Below is a small trained network, with its code and all its weights. Each question gives an input and a class and asks what happens when units are switched off, that is, made to give their printed mean instead of their output.

import numpy as np


def w(rows, s, z=0):
    codes = np.array(rows[::2]) - 128.0
    scale = np.full(codes.shape[1], s)
    scale[-1] = z or s
    return codes * scale


def f(y):
    return y / 2 * (1 + np.tanh(0.7978845608 * (y + 0.044715 * y**3)))


def log_softmax(a):
    a = a - a.max(-1, keepdims=True)
    return a - np.log(np.exp(a).sum(-1, keepdims=True))


def net(x, mask):
    res = np.array(x, float).reshape(1, 6) / 4 @ E
    y = f(res @ A[0][:, :-1].T + A[0][:, -1])
    res = res + np.where(mask, y, B[0][:, -1]) @ B[0][:, :-1]
    return log_softmax(res[-1] @ U[:, :-1].T + U[:, -1])


A, B = {}, {}
E = w([
[113,114,117,113,128],'x0',
[124,129,146,144,139],'x1',
[134,102,90,145,116],'x2',
[217,32,182,71,154],'x3',
[169,147,151,195,132],'x4',
[161,164,50,107,247],'x5',
],0.011)
A[0] = w([
[102,174,124,121,128,81],'n0',
[67,121,52,179,122,4],'n1',
[128,91,149,148,158,46],'n2',
[97,163,107,151,118,51],'n3',
[146,141,63,133,213,148],'n4',
[204,90,159,99,125,46],'n5',
[119,113,117,127,100,148],'n6',
[111,130,176,160,120,78],'n7',
[143,167,90,115,218,140],'n8',
[111,150,168,81,104,199],'n9',
[36,214,85,180,89,99],'n10',
[165,50,145,111,166,48],'n11',
[102,123,160,136,37,144],'n12',
[117,110,135,145,74,84],'n13',
[92,106,178,149,21,149],'n14',
[128,175,69,125,252,111],'n15',
[66,174,99,161,129,75],'n16',
[116,94,153,100,141,11],'n17',
],0.015,0.0024)
B[0] = w([
[170,47,122,100,116,155],'n0',
[145,120,122,84,97,184],'n1',
[150,119,171,141,159,141],'n2',
[191,140,135,42,90,166],'n3',
[47,174,115,201,184,217],'n4',
[175,123,190,58,54,204],'n5',
[113,136,128,148,126,145],'n6',
[168,145,96,143,150,157],'n7',
[41,116,104,189,179,215],'n8',
[119,142,96,111,193,164],'n9',
[192,92,255,43,5,251],'n10',
[236,137,250,84,6,201],'n11',
[27,99,75,202,205,222],'n12',
[118,169,96,147,135,174],'n13',
[29,182,9,227,246,252],'n14',
[90,155,32,189,163,244],'n15',
[166,86,237,35,75,195],'n16',
[145,129,142,125,108,151],'n17',
],0.0085,0.015)
U = w([
[58,166,86,199,154,254],'0',
[206,100,249,78,64,2],'1',
],0.012,0.0011)

Each question gives the input, the list of numbers given to net, and the class t.
The units are the neurons (one row each of A and B). Each row of codes is followed by its name. A weight is (code - 128) times the scale printed after its matrix; where a second scale follows, it is the last column's (A, B and U).
mask holds one flag per neuron, in row order. A switched-off neuron (its flag False) gives its mean, the last column of its row in B, instead of its output. The means were averaged over made-up inputs and are rounded, as every weight is.
A unit's drop is (log p(t) with every unit on - log p(t) with that unit switched off) / (log p(t) with every unit on - log p(t) with every unit switched off).
unit that matters most: the unit with the biggest drop
k most important neurons: the k neurons with the biggest drops, biggest first
drop when u is switched off: that unit's drop, to one decimal
input [8,0,8,-7,2,5], class 1: 3 most important neurons : n10, n16, n14
input [-7,1,1,-8,6,6], class 1: unit that matters most : n10
input [-7,-6,-5,-6,-2,5], class 1: 3 most important neurons : n10, n14, n16
input [-2,0,6,6,7,5], class 1: 4 most important neurons : n11, n14, n5, n12
input [2,3,1,5,-4,3], class 1: 2 most important neurons : n14, n11
input [-8,-3,0,-5,-7,-4], class 1: drop when n4 is switched off : 0.1
input [1,8,-2,5,-6,-6], class 0: drop when n14 is switched off : 0.7
input [1,-8,6,5,2,-6], class 0: drop when n14 is switched off : 1.2
input [-6,4,7,4,3,-5], class 0: 2 most important neurons : n14, n10
input [7,-6,-4,-8,-5,-6], class 1: drop when n10 is switched off : 2.3
